Here is a tiny trained network, its code and every weight. The questions are about switching its units off for an input and a class, where a switched-off unit gives its printed mean instead of its output.

import numpy as np


def w(rows, s, z=0):
    codes = np.array(rows[::2]) - 128.0
    scale = np.full(codes.shape[1], s)
    scale[-1] = z or s
    return codes * scale


def norm(h):
    return h / np.sqrt((h * h).mean(-1, keepdims=True) + 1e-5)


def f(y):
    return np.maximum(y, 0)


def log_softmax(a):
    a = a - a.max(-1, keepdims=True)
    return a - np.log(np.exp(a).sum(-1, keepdims=True))


def net(x, mask):
    res = np.array(x, float).reshape(1, 7) / 4 @ E
    u = 0
    for l in range(2):
        y = f(norm(res) @ A[l][:, :-1].T + A[l][:, -1])
        res = res + np.where(mask[u : u + 13], y, B[l][:, -1]) @ B[l][:, :-1]
        u += 13
    return log_softmax(norm(res)[-1] @ U[:, :-1].T + U[:, -1])


A, B = {}, {}
E = w([
[2,77,106],'x0',
[53,167,174],'x1',
[127,127,127],'x2',
[129,128,128],'x3',
[128,128,126],'x4',
[164,74,220],'x5',
[126,127,129],'x6',
],0.0091)
A[0] = w([
[125,41,107,23],'0.n1',
[93,100,121,4],'0.n2',
[71,59,114,210],'0.n3',
[144,198,153,59],'0.n4',
[77,144,19,13],'0.n5',
[177,83,94,134],'0.n6',
[151,87,89,213],'0.n7',
[73,232,76,96],'0.n8',
[60,4,116,28],'0.n9',
[129,243,41,129],'0.n10',
[105,132,179,8],'0.n11',
[128,198,72,109],'0.n12',
[87,166,44,66],'0.n13',
],0.013,0.0033)
B[0] = w([
[103,112,36,166],'0.n1',
[129,179,138,148],'0.n2',
[133,92,80,247],'0.n3',
[126,92,179,171],'0.n4',
[180,23,145,219],'0.n5',
[153,127,79,189],'0.n6',
[156,142,74,194],'0.n7',
[23,93,198,238],'0.n8',
[91,191,36,236],'0.n9',
[96,252,84,254],'0.n10',
[204,160,100,154],'0.n11',
[144,194,100,202],'0.n12',
[172,29,134,213],'0.n13',
],0.024,0.0057)
A[1] = w([
[117,226,254,18],'1.n1',
[169,136,103,106],'1.n2',
[117,110,134,42],'1.n3',
[216,155,125,117],'1.n4',
[101,199,105,145],'1.n5',
[114,190,99,52],'1.n6',
[122,79,111,56],'1.n7',
[105,220,87,106],'1.n8',
[184,34,132,4],'1.n9',
[90,205,83,158],'1.n10',
[127,191,214,36],'1.n11',
[93,95,156,4],'1.n12',
[207,97,214,231],'1.n13',
],0.016,0.0021)
B[1] = w([
[20,21,251,220],'1.n1',
[106,108,108,186],'1.n2',
[116,122,110,135],'1.n3',
[148,165,230,226],'1.n4',
[141,172,151,216],'1.n5',
[136,151,133,197],'1.n6',
[87,94,137,169],'1.n7',
[114,172,164,243],'1.n8',
[237,163,100,190],'1.n9',
[155,198,190,255],'1.n10',
[90,43,219,188],'1.n11',
[73,138,82,150],'1.n12',
[212,39,104,231],'1.n13',
],0.026,0.0067)
U = w([
[147,241,168,253],'0',
[171,77,48,90],'1',
[254,121,148,97],'2',
[129,214,58,48],'3',
[77,163,241,38],'4',
[67,81,109,121],'5',
[166,54,214,123],'6',
],0.021,0.004)

Each question gives the input, the list of numbers given to net, and the class t.
The units are the neurons (one row each of A and B). Each row of codes is followed by its name. A weight is (code - 128) times the scale printed after its matrix; where a second scale follows, it is the last column's (A, B and U).
mask holds one flag per neuron, layer by layer. A switched-off neuron (its flag False) gives its mean, the last column of its row in B, instead of its output. The means were averaged over made-up inputs and are rounded, as every weight is.
A unit's drop is (log p(t) with every unit on - log p(t) with that unit switched off) / (log p(t) with every unit on - log p(t) with every unit switched off).
The circuit of an input: a set's keep is (log p(t) with only the set's units on - log p(t) with every unit switched off) / (log p(t) with every unit on - log p(t) with every unit switched off). Starting from the 12 units with the biggest drops (on a tie, the unit counted first), units are removed one at a time, each time the one whose removal leaves the highest keep (on an exact tie, the one counted first), for as long as the keep stays at least 0.8.
circuit, biggest first: the units of the circuit, biggest drop first
unit that matters most: the unit with the biggest drop
top k neurons: the k neurons with the biggest drops, biggest first
top k neurons in layer l: the k neurons of layer l with the biggest drops, biggest first
input [-1,-6,8,-5,0,-5,-1], class 0: circuit, biggest first -> 0.n10
input [2,2,3,-7,-7,0,-6], class 5: circuit, biggest first -> 0.n3, 1.n4
input [-5,0,-1,-1,3,4,5], class 2: top 2 neurons -> 0.n10, 0.n8
input [3,-8,7,-4,1,-8,-2], class 1: top 2 neurons -> 0.n5, 0.n13
input [-1,-5,7,6,7,2,5], class 2: top 2 neurons in layer 0 -> 0.n10, 0.n9
input [3,2,4,-7,1,-4,8], class 5: top 2 neurons in layer 0 -> 0.n8, 0.n5
input [1,-7,8,4,1,-5,1], class 1: top 3 neurons -> 0.n5, 0.n13, 0.n9
input [3,3,0,3,-8,0,-7], class 5: top 4 neurons -> 0.n10, 0.n12, 0.n3, 1.n4
input [-1,6,-4,0,-6,6,-5], class 6: top 2 neurons -> 0.n10, 0.n9
input [-8,3,-8,7,7,-7,-3], class 4: top 2 neurons -> 1.n1, 0.n8
input [3,4,6,0,8,-7,-1], class 5: top 4 neurons in layer 0 -> 0.n5, 0.n8, 0.n13, 0.n10
input [-1,-5,0,-6,-1,3,1], class 2: top 3 neurons -> 0.n10, 0.n9, 0.n12
input [-2,-8,1,1,4,0,-7], class 0: top 4 neurons in layer 0 -> 0.n5, 0.n13, 0.n3, 0.n4
input [8,7,3,6,4,-7,3], class 5: unit that matters most -> 0.n5
input [3,2,3,2,3,-4,-3], class 5: top 4 neurons -> 0.n8, 0.n5, 0.n10, 1.n13
input [0,-1,-5,-1,-4,4,0], class 2: top 2 neurons -> 0.n8, 0.n10
input [6,1,-8,-4,4,-2,3], class 5: top 2 neurons in layer 1 -> 1.n13, 1.n7
input [-4,-5,7,-4,4,3,-5], class 2: top 3 neurons in layer 0 -> 0.n10, 0.n9, 0.n12
input [6,1,-8,-7,4,-4,-4], class 5: top 4 neurons -> 0.n8, 1.n13, 0.n9, 1.n7
input [-2,8,6,-7,-2,1,1], class 6: top 2 neurons in layer 0 -> 0.n10, 0.n9
input [7,-6,4,7,-7,5,-5], class 3: circuit, biggest first -> 0.n9
input [-7,7,-3,6,-1,5,3], class 6: top 2 neurons -> 0.n10, 1.n13
input [7,3,-2,-3,5,2,6], class 0: top 4 neurons in layer 0 -> 0.n9, 0.n13, 0.n5, 0.n2
input [-2,6,6,7,-5,4,4], class 6: top 3 neurons in layer 0 -> 0.n10, 0.n9, 0.n5
input [7,-7,4,-7,-1,-7,-4], class 1: top 2 neurons -> 0.n5, 0.n13
